Here is a tiny trained network, its code and every weight. The questions are about switching its units off for an input and a target symbol, where a switched-off unit gives its printed mean instead of its output.

import numpy as np


def w(rows, s, z=0):
    codes = np.array(rows[::2]) - 128.0
    scale = np.full(codes.shape[1], s)
    scale[-1] = z or s
    return codes * scale


def f(y):
    return np.maximum(y, 0)


def softmax(a):
    e = np.exp(a - a.max(-1, keepdims=True))
    return e / e.sum(-1, keepdims=True)


def log_softmax(a):
    a = a - a.max(-1, keepdims=True)
    return a - np.log(np.exp(a).sum(-1, keepdims=True))


def net(x, mask):
    ids = ['αβγζλμτ'.index(c) for c in x.split()]
    T = len(ids)
    res = E[ids] + P[:T]
    u = 0
    for l in range(2):
        r = res
        for j in range(2):
            rows = slice(4 * j, 4 * j + 4)
            q, k, v = (r @ M[l][rows].T for M in (Q, K, V))
            z = softmax(np.where(np.tri(T) > 0, q @ k.T / 4**0.5, -1e9)) @ v
            o = O[l][rows]
            res = res + np.where(mask[u + j], z, o[:, -1]) @ o[:, :-1]
        u += 2
        y = f(res @ A[l][:, :-1].T + A[l][:, -1])
        res = res + np.where(mask[u : u + 4], y, B[l][:, -1]) @ B[l][:, :-1]
        u += 4
    return log_softmax(res[-1] @ U[:, :-1].T + U[:, -1])


Q, K, V, O, A, B = {}, {}, {}, {}, {}, {}
E = w([
[83,158,48,67],'α',
[58,158,34,87],'β',
[65,157,54,105],'γ',
[138,33,32,110],'ζ',
[57,120,53,187],'λ',
[154,140,243,147],'μ',
[29,199,169,254],'τ',
],0.011)
P = w([
[217,216,62,208],'0',
[170,167,105,193],'1',
[127,143,136,169],'2',
[88,113,156,149],'3',
[56,88,171,135],'4',
[32,60,195,141],'5',
[16,50,204,110],'6',
[1,35,217,85],'7',
],0.0075)
Q[0] = w([
[228,202,96,94],'0.h1',
[209,19,95,150],'0.h1',
[109,252,147,129],'0.h1',
[58,187,124,35],'0.h1',
[74,131,198,121],'0.h2',
[159,164,107,154],'0.h2',
[161,132,65,70],'0.h2',
[103,112,223,168],'0.h2',
],0.012)
K[0] = w([
[179,191,70,181],'0.h1',
[213,175,64,53],'0.h1',
[62,187,184,240],'0.h1',
[5,43,98,203],'0.h1',
[77,113,162,89],'0.h2',
[172,151,136,165],'0.h2',
[202,180,88,114],'0.h2',
[41,119,173,132],'0.h2',
],0.012)
V[0] = w([
[161,148,175,177],'0.h1',
[228,145,127,2],'0.h1',
[91,109,146,98],'0.h1',
[62,86,94,206],'0.h1',
[71,82,130,77],'0.h2',
[66,83,155,74],'0.h2',
[108,151,140,103],'0.h2',
[121,103,142,143],'0.h2',
],0.0089)
O[0] = w([
[158,171,171,208,140],'0.h1',
[188,169,84,2,9],'0.h1',
[76,127,149,72,127],'0.h1',
[70,59,139,210,202],'0.h1',
[69,125,171,35,117],'0.h2',
[70,143,168,42,116],'0.h2',
[128,162,125,61,125],'0.h2',
[120,141,164,158,135],'0.h2',
],0.0066,0.011)
A[0] = w([
[181,152,162,103,225],'0.n1',
[210,255,215,2,2],'0.n2',
[124,67,68,135,105],'0.n3',
[202,206,103,24,95],'0.n4',
],0.0091,0.0099)
B[0] = w([
[77,40,157,198,199],'0.n1',
[254,233,13,30,128],'0.n2',
[180,99,145,78,253],'0.n3',
[232,25,104,159,130],'0.n4',
],0.0091,0.0039)
Q[1] = w([
[98,75,134,65],'1.h1',
[27,41,187,232],'1.h1',
[72,87,141,209],'1.h1',
[168,184,170,145],'1.h1',
[95,151,138,210],'1.h2',
[126,171,94,127],'1.h2',
[2,18,61,162],'1.h2',
[153,81,154,113],'1.h2',
],0.016)
K[1] = w([
[129,31,148,8],'1.h1',
[55,103,212,137],'1.h1',
[80,120,199,146],'1.h1',
[104,220,46,179],'1.h1',
[67,225,196,170],'1.h2',
[187,183,137,136],'1.h2',
[77,96,228,85],'1.h2',
[83,45,41,89],'1.h2',
],0.013)
V[1] = w([
[50,157,99,148],'1.h1',
[242,84,141,90],'1.h1',
[173,33,188,181],'1.h1',
[200,111,217,87],'1.h1',
[102,255,76,123],'1.h2',
[167,208,215,178],'1.h2',
[171,118,167,124],'1.h2',
[92,74,48,54],'1.h2',
],0.0083)
O[1] = w([
[182,239,100,137,179],'1.h1',
[87,2,113,107,28],'1.h1',
[140,88,231,204,249],'1.h1',
[149,8,199,56,73],'1.h1',
[37,159,27,80,53],'1.h2',
[75,171,251,28,175],'1.h2',
[130,115,169,67,118],'1.h2',
[178,101,3,177,37],'1.h2',
],0.0073,0.017)
A[1] = w([
[52,172,26,28,254],'1.n1',
[65,113,184,230,50],'1.n2',
[254,18,78,139,170],'1.n3',
[34,120,27,62,175],'1.n4',
],0.008,0.0062)
B[1] = w([
[12,123,51,7,130],'1.n1',
[147,110,92,65,253],'1.n2',
[177,190,186,78,145],'1.n3',
[132,120,31,8,130],'1.n4',
],0.011,0.037)
U = w([
[119,67,107,253,255],'α',
[70,22,161,89,202],'β',
[115,107,103,91,97],'γ',
[213,122,108,70,38],'ζ',
[111,115,98,49,70],'λ',
[102,110,101,85,109],'μ',
[97,207,154,97,38],'τ',
],0.0057,0.0081)

Each question gives the input, a string of symbols that net reads in full, and the target symbol t.
The units are the heads (4 rows each of Q, K, V and O) and the neurons (one row each of A and B). Each row of codes is followed by its name. A weight is (code - 128) times the scale printed after its matrix; where a second scale follows, it is the last column's (O, A, B and U).
mask holds one flag per unit, layer by layer, with each layer's heads first. A switched-off unit (its flag False) gives its mean, the last column of its rows in O or B, instead of its output. The means were averaged over made-up inputs and are rounded, as every weight is.
A unit's drop is (log p(t) with every unit on - log p(t) with that unit switched off) / (log p(t) with every unit on - log p(t) with every unit switched off).
The circuit of an input: a set's keep is (log p(t) with only the set's units on - log p(t) with every unit switched off) / (log p(t) with every unit on - log p(t) with every unit switched off). Starting from all 12 units, units are removed one at a time, each time the one whose removal leaves the highest keep (on an exact tie, the one counted first), for as long as the keep stays at least 0.8.
circuit, biggest first: the units of the circuit, biggest drop first
unit that matters most: the unit with the biggest drop
top k neurons: the k neurons with the biggest drops, biggest first
top k neurons in layer l: the k neurons of layer l with the biggest drops, biggest first
heads that matter: for each layer, one digit per head in row order, 1 if its drop is at least 0.15 and else 0, layers parted by /
drop when u is switched off: that unit's drop, to one decimal
input μ β μ λ λ, target β: top neuron in layer 0 : 0.n1
input μ ζ τ λ μ μ ζ τ, target τ: heads that matter : 00 / 10
input τ ζ α, target τ: heads that matter : 10 / 11
input μ τ τ λ λ, target τ: heads that matter : 10 / 11
input λ λ τ, target τ: circuit, biggest first : 1.h2, 1.h1
input τ μ β, target τ: heads that matter : 10 / 11
input λ β λ λ, target α: heads that matter : 00 / 01
input β μ λ α λ γ α, target α: circuit, biggest first : 1.h2, 0.h1
input μ μ λ γ, target β: heads that matter : 00 / 10
input μ λ τ λ β, target τ: circuit, biggest first : 1.h1, 1.h2, 0.h1
input β μ τ γ β λ, target α: top 2 neurons : 1.n2, 1.n3
input λ μ β α β, target λ: top 3 neurons : 1.n1, 1.n4, 0.n3
input λ λ λ β, target α: circuit, biggest first : 1.h2, 1.n2
input λ λ λ λ μ τ α α, target τ: heads that matter : 10 / 10
input μ β γ, target β: unit that matters most : 1.h1
input α τ λ, target τ: circuit, biggest first : 1.h2, 1.h1, 0.h1
input μ τ λ μ λ γ γ, target α: heads that matter : 11 / 01
input τ λ μ τ ζ, target ζ: circuit, biggest first : 1.n3, 1.h2, 0.h1, 0.n3
input λ μ μ λ β, target β: drop when 1.h1 is switched off : 0.6
input λ ζ μ λ μ β, target β: drop when 1.h1 is switched off : 0.7
input λ λ λ λ λ λ β, target α: drop when 1.h2 is switched off : 0.8
